In the rows, zero is written as 128.
Each row has a class, written after it.
[116, 100, 121, 145, 136, 140, 85, 117, 138, 105, 141, 144, 123, 128, 137, 103, 105, 146, 103, 127, 86, 150, 103, 170, 116, 117, 140, 137, 104, 135, 152, 114, 144, 146, 147] -> W
[140, 109, 148, 135, 137, 119, 100, 135, 159, 140, 122, 147, 146, 134, 124, 145, 114, 150, 121, 119, 129, 117, 148, 121, 141, 126, 102, 104, 134, 133, 144, 145, 128, 132, 150] -> L
[129, 118, 150, 132, 128, 123, 106, 135, 156, 132, 122, 156, 137, 146, 128, 148, 116, 141, 120, 114, 136, 122, 147, 127, 140, 129, 103, 83, 138, 133, 137, 146, 126, 148, 138] -> C
[124, 141, 134, 124, 175, 147, 154, 129, 149, 70, 196, 85, 115, 88, 144, 96, 94, 154, 93, 149, 103, 120, 96, 136, 90, 58, 113, 157, 100, 152, 101, 183, 104, 143, 135] -> T
[121, 114, 98, 151, 128, 121, 104, 137, 130, 85, 188, 101, 86, 122, 137, 132, 71, 183, 112, 139, 119, 150, 100, 156, 116, 91, 141, 137, 101, 109, 114, 150, 104, 134, 145] -> V
[132, 133, 133, 165, 161, 106, 180, 81, 143, 136, 132, 92, 113, 118, 142, 113, 105, 157, 158, 158, 98, 119, 129, 126, 93, 59, 135, 140, 160, 90, 132, 73, 126, 110, 125] -> Z
[128, 157, 169, 138, 198, 134, 120, 119, 174, 47, 152, 109, 127, 144, 124, 151, 87, 185, 127, 107, 135, 182, 115, 150, 85, 97, 113, 157, 103, 99, 184, 175, 98, 143, 150] -> C
[129, 116, 156, 130, 134, 129, 101, 122, 153, 145, 126, 157, 144, 146, 130, 148, 114, 144, 118, 119, 141, 128, 150, 127, 134, 126, 89, 73, 138, 136, 141, 149, 126, 144, 136] -> J
[133, 129, 114, 139, 122, 135, 103, 129, 163, 110, 136, 126, 134, 124, 130, 110, 113, 158, 133, 132, 134, 148, 133, 129, 121, 137, 142, 121, 125, 135, 121, 139, 113, 107, 107] -> Z
[118, 121, 189, 115, 157, 119, 103, 105, 156, 141, 142, 122, 178, 172, 93, 100, 98, 165, 145, 168, 133, 134, 169, 132, 132, 114, 150, 174, 197, 106, 144, 92, 120, 77, 133] -> C
[131, 116, 158, 129, 134, 126, 110, 128, 156, 140, 137, 156, 146, 144, 129, 151, 115, 145, 117, 120, 142, 128, 141, 121, 132, 119, 88, 79, 136, 136, 140, 147, 125, 146, 140] -> J
[130, 68, 130, 100, 73, 105, 132, 161, 167, 159, 182, 129, 78, 141, 102, 137, 60, 160, 118, 187, 133, 147, 115, 147, 94, 79, 148, 156, 128, 116, 102, 127, 125, 151, 120] -> F
[135, 118, 131, 136, 116, 119, 104, 130, 164, 102, 141, 123, 143, 135, 130, 110, 119, 135, 127, 130, 145, 137, 127, 129, 131, 146, 140, 112, 125, 130, 126, 136, 122, 104, 115] -> W
[132, 110, 148, 124, 134, 112, 104, 131, 163, 132, 124, 154, 144, 136, 126, 147, 107, 145, 116, 111, 131, 128, 138, 129, 132, 128, 106, 84, 130, 144, 130, 136, 126, 149, 131] -> F
[117, 144, 197, 158, 161, 128, 84, 100, 193, 118, 175, 144, 154, 153, 115, 123, 85, 163, 142, 151, 134, 134, 130, 139, 63, 95, 127, 142, 143, 123, 170, 121, 142, 132, 111] -> W
[144, 114, 113, 141, 120, 122, 97, 129, 160, 117, 136, 120, 145, 125, 119, 116, 108, 154, 129, 137, 130, 126, 141, 125, 134, 147, 141, 129, 120, 134, 123, 142, 118, 100, 123] -> L
[117, 122, 182, 137, 86, 129, 115, 157, 181, 176, 141, 141, 105, 168, 131, 124, 82, 143, 144, 181, 135, 115, 115, 132, 131, 155, 147, 110, 196, 128, 126, 149, 123, 85, 140] -> W
[121, 140, 137, 136, 168, 125, 136, 115, 140, 58, 177, 89, 90, 117, 149, 126, 107, 168, 133, 153, 115, 155, 96, 143, 106, 52, 135, 133, 134, 83, 123, 110, 60, 116, 145] -> J
[133, 131, 135, 138, 126, 128, 109, 119, 163, 106, 147, 122, 143, 138, 127, 119, 107, 152, 134, 144, 144, 129, 133, 128, 128, 132, 131, 111, 127, 127, 126, 143, 119, 106, 118] -> J
[133, 137, 125, 138, 122, 117, 105, 129, 164, 93, 135, 118, 133, 135, 126, 116, 109, 147, 136, 135, 137, 129, 136, 133, 133, 144, 148, 120, 128, 120, 123, 140, 114, 105, 117] -> C
[132, 130, 123, 141, 118, 119, 109, 129, 158, 98, 130, 123, 132, 134, 128, 116, 114, 142, 135, 133, 137, 123, 135, 132, 134, 144, 146, 120, 123, 124, 122, 140, 120, 106, 118] -> C
[129, 123, 147, 173, 166, 130, 108, 80, 179, 170, 143, 136, 132, 153, 114, 102, 83, 151, 129, 116, 116, 147, 157, 161, 78, 119, 109, 107, 138, 129, 148, 108, 125, 146, 110] -> F
[121, 103, 140, 135, 132, 103, 80, 159, 143, 103, 127, 123, 101, 145, 143, 132, 73, 187, 111, 114, 112, 114, 113, 194, 121, 128, 116, 157, 125, 97, 139, 169, 116, 138, 180] -> C
[134, 118, 135, 140, 111, 122, 102, 131, 169, 111, 136, 127, 142, 140, 132, 109, 117, 135, 128, 132, 148, 135, 130, 131, 131, 150, 141, 110, 129, 132, 126, 136, 125, 106, 115] -> W
[132, 136, 128, 139, 134, 125, 107, 127, 151, 110, 132, 119, 135, 133, 125, 116, 112, 152, 138, 136, 137, 149, 141, 126, 132, 147, 146, 123, 122, 123, 129, 130, 111, 109, 129] -> V
[112, 73, 159, 145, 99, 114, 147, 97, 100, 163, 118, 148, 125, 179, 112, 158, 104, 134, 171, 139, 141, 109, 112, 132, 115, 71, 148, 102, 114, 109, 160, 92, 206, 118, 116] -> W
[134, 155, 138, 97, 152, 85, 81, 139, 192, 102, 153, 134, 145, 100, 115, 126, 105, 143, 120, 96, 79, 162, 130, 130, 128, 152, 126, 123, 127, 116, 138, 115, 122, 122, 131] -> F
[136, 118, 121, 133, 125, 111, 103, 127, 168, 103, 136, 125, 143, 131, 123, 118, 101, 150, 129, 129, 135, 137, 127, 134, 125, 142, 147, 116, 120, 136, 116, 129, 114, 107, 114] -> F
[128, 114, 168, 130, 125, 125, 105, 127, 167, 142, 123, 151, 145, 146, 132, 135, 117, 133, 115, 113, 142, 130, 146, 125, 137, 135, 99, 82, 146, 138, 143, 141, 140, 143, 130] -> W
[125, 98, 111, 124, 141, 154, 127, 124, 135, 140, 131, 141, 89, 122, 132, 108, 128, 108, 108, 115, 121, 136, 131, 142, 81, 65, 125, 143, 93, 133, 129, 137, 162, 157, 160] -> Z
[130, 123, 148, 128, 143, 124, 108, 132, 147, 143, 124, 148, 131, 142, 126, 145, 112, 144, 122, 120, 134, 143, 150, 123, 137, 128, 105, 85, 133, 132, 142, 137, 122, 154, 150] -> V
[132, 115, 137, 130, 131, 129, 97, 138, 165, 141, 117, 165, 136, 132, 136, 142, 121, 146, 116, 110, 132, 132, 147, 121, 129, 123, 97, 84, 137, 139, 141, 143, 126, 148, 139] -> Z
[130, 134, 122, 138, 119, 118, 108, 127, 162, 98, 130, 119, 132, 135, 125, 114, 109, 144, 136, 135, 133, 130, 135, 133, 133, 146, 148, 122, 128, 120, 120, 138, 118, 102, 115] -> C
[134, 119, 137, 134, 114, 122, 98, 131, 172, 105, 140, 126, 147, 136, 127, 106, 116, 139, 127, 133, 144, 142, 135, 130, 132, 153, 141, 115, 126, 132, 131, 135, 121, 102, 111] -> W
[131, 136, 129, 141, 130, 128, 111, 116, 158, 105, 147, 121, 146, 135, 128, 117, 109, 150, 134, 140, 140, 139, 129, 129, 126, 132, 132, 114, 121, 130, 126, 141, 115, 103, 113] -> J
[135, 122, 124, 134, 122, 112, 104, 124, 170, 99, 137, 125, 146, 128, 122, 117, 103, 153, 132, 130, 135, 134, 126, 132, 126, 148, 147, 120, 118, 136, 118, 126, 119, 112, 105] -> F
[140, 113, 134, 135, 113, 124, 107, 132, 168, 114, 146, 123, 143, 122, 116, 114, 115, 149, 125, 135, 144, 125, 130, 120, 118, 144, 138, 119, 127, 125, 115, 141, 113, 100, 110] -> T
[122, 132, 163, 139, 157, 120, 137, 105, 111, 97, 135, 99, 106, 111, 117, 145, 104, 166, 135, 104, 102, 186, 121, 157, 132, 111, 145, 172, 117, 82, 172, 136, 147, 100, 148] -> C
[138, 156, 96, 163, 133, 129, 135, 78, 99, 194, 208, 110, 124, 112, 111, 111, 105, 114, 103, 140, 90, 172, 148, 122, 134, 102, 132, 98, 161, 147, 99, 89, 104, 150, 82] -> L
[136, 89, 145, 93, 114, 113, 116, 121, 129, 107, 169, 106, 91, 132, 82, 153, 77, 188, 157, 177, 111, 161, 115, 123, 92, 118, 183, 121, 146, 87, 131, 90, 117, 124, 114] -> V
[142, 119, 114, 141, 122, 121, 96, 133, 160, 113, 138, 117, 143, 124, 120, 113, 107, 154, 129, 139, 131, 132, 139, 128, 139, 146, 143, 135, 123, 131, 122, 142, 111, 93, 124] -> L
[135, 127, 126, 135, 131, 128, 115, 126, 150, 116, 139, 120, 132, 133, 119, 117, 111, 148, 137, 142, 139, 149, 140, 122, 125, 139, 147, 118, 118, 127, 126, 130, 116, 113, 126] -> V
[142, 122, 116, 138, 127, 118, 102, 132, 157, 108, 137, 115, 140, 125, 125, 118, 105, 153, 129, 141, 129, 127, 136, 126, 138, 136, 142, 135, 124, 129, 124, 143, 112, 98, 130] -> L
[108, 117, 190, 144, 135, 148, 123, 141, 166, 162, 149, 107, 112, 151, 120, 133, 47, 217, 162, 173, 92, 149, 121, 159, 107, 102, 138, 198, 153, 110, 143, 169, 128, 55, 155] -> L
[141, 106, 150, 139, 138, 123, 92, 135, 163, 143, 118, 149, 147, 134, 126, 145, 109, 155, 116, 114, 130, 125, 151, 127, 138, 130, 100, 102, 131, 136, 146, 152, 121, 131, 154] -> L
[129, 111, 156, 125, 131, 117, 101, 128, 161, 135, 120, 152, 145, 147, 132, 137, 123, 130, 114, 103, 140, 133, 145, 126, 135, 136, 98, 78, 140, 131, 143, 133, 129, 143, 132] -> W
[125, 109, 89, 162, 114, 153, 158, 67, 123, 98, 134, 90, 105, 119, 113, 100, 112, 152, 139, 119, 138, 179, 117, 147, 96, 123, 156, 132, 79, 127, 102, 97, 131, 138, 49] -> F
[114, 132, 149, 143, 167, 137, 145, 112, 183, 112, 169, 102, 112, 156, 128, 114, 74, 200, 144, 158, 112, 150, 131, 146, 90, 91, 96, 160, 144, 91, 148, 142, 90, 107, 132] -> J
[130, 114, 142, 133, 135, 134, 102, 135, 163, 141, 113, 161, 134, 134, 135, 142, 121, 150, 120, 112, 137, 134, 147, 126, 126, 120, 94, 87, 136, 140, 144, 148, 128, 147, 138] -> Z
[136, 109, 165, 128, 126, 131, 108, 132, 160, 153, 133, 152, 146, 132, 118, 145, 115, 142, 112, 112, 134, 131, 145, 115, 126, 130, 105, 83, 139, 134, 134, 150, 125, 128, 133] -> T
[133, 136, 135, 134, 124, 129, 109, 120, 162, 106, 149, 123, 142, 134, 126, 121, 109, 148, 134, 141, 141, 136, 132, 123, 125, 134, 133, 107, 124, 130, 124, 143, 116, 108, 113] -> J
[122, 108, 113, 104, 140, 107, 146, 133, 187, 82, 165, 112, 89, 121, 126, 130, 80, 170, 99, 162, 122, 98, 98, 151, 88, 79, 82, 159, 128, 122, 116, 128, 148, 242, 125] -> F
[126, 148, 156, 149, 210, 125, 178, 101, 96, 95, 138, 73, 78, 123, 133, 123, 115, 121, 164, 142, 132, 168, 90, 158, 89, 49, 162, 149, 106, 97, 158, 123, 116, 95, 170] -> V
[131, 115, 152, 131, 138, 126, 109, 135, 151, 145, 122, 154, 134, 145, 124, 147, 115, 147, 123, 121, 139, 138, 149, 120, 134, 131, 104, 86, 131, 133, 145, 138, 124, 153, 151] -> V
[131, 104, 165, 126, 127, 119, 105, 131, 165, 138, 119, 153, 140, 148, 129, 141, 122, 131, 117, 112, 147, 128, 142, 128, 133, 131, 99, 80, 140, 132, 148, 137, 140, 151, 136] -> W
[136, 116, 120, 137, 119, 111, 103, 126, 170, 102, 136, 123, 140, 133, 124, 119, 100, 156, 132, 132, 139, 127, 129, 135, 123, 144, 144, 117, 122, 133, 112, 132, 119, 113, 110] -> F
[133, 150, 175, 140, 164, 116, 130, 123, 173, 73, 133, 106, 96, 93, 148, 115, 109, 144, 112, 125, 108, 102, 99, 163, 70, 90, 114, 160, 109, 110, 134, 137, 138, 200, 157] -> C
[140, 121, 136, 134, 114, 127, 109, 129, 166, 113, 145, 121, 145, 122, 118, 115, 114, 145, 128, 137, 141, 125, 133, 117, 124, 140, 145, 116, 128, 126, 117, 140, 120, 99, 111] -> T
[139, 163, 162, 124, 141, 125, 127, 120, 137, 83, 203, 105, 145, 130, 102, 133, 88, 149, 145, 172, 104, 202, 104, 131, 131, 67, 214, 168, 108, 113, 160, 107, 126, 109, 130] -> C
[132, 94, 126, 105, 89, 155, 146, 141, 124, 139, 172, 149, 114, 135, 101, 136, 127, 147, 123, 153, 141, 168, 109, 105, 112, 102, 145, 124, 118, 146, 119, 123, 124, 155, 98] -> Z
[132, 123, 133, 135, 113, 124, 107, 124, 163, 106, 135, 120, 138, 136, 129, 104, 118, 134, 127, 129, 143, 143, 130, 132, 131, 152, 143, 114, 127, 129, 126, 131, 123, 109, 108] -> W
[129, 117, 148, 130, 130, 114, 107, 141, 154, 129, 122, 153, 135, 149, 129, 148, 117, 140, 122, 118, 140, 115, 143, 128, 143, 130, 104, 88, 144, 128, 137, 146, 122, 139, 145] -> C
[121, 105, 98, 117, 150, 102, 84, 126, 116, 123, 139, 123, 145, 155, 120, 147, 92, 159, 112, 120, 128, 112, 139, 149, 152, 113, 110, 127, 144, 117, 128, 127, 169, 158, 168] -> V
[130, 122, 162, 133, 136, 125, 108, 124, 161, 140, 129, 152, 146, 148, 133, 148, 112, 146, 122, 122, 145, 118, 142, 124, 137, 121, 89, 74, 143, 134, 141, 149, 129, 143, 140] -> J
[132, 115, 149, 132, 144, 125, 105, 133, 152, 146, 121, 152, 137, 145, 125, 148, 116, 147, 121, 115, 139, 143, 154, 121, 136, 133, 100, 86, 135, 130, 144, 138, 121, 148, 154] -> V
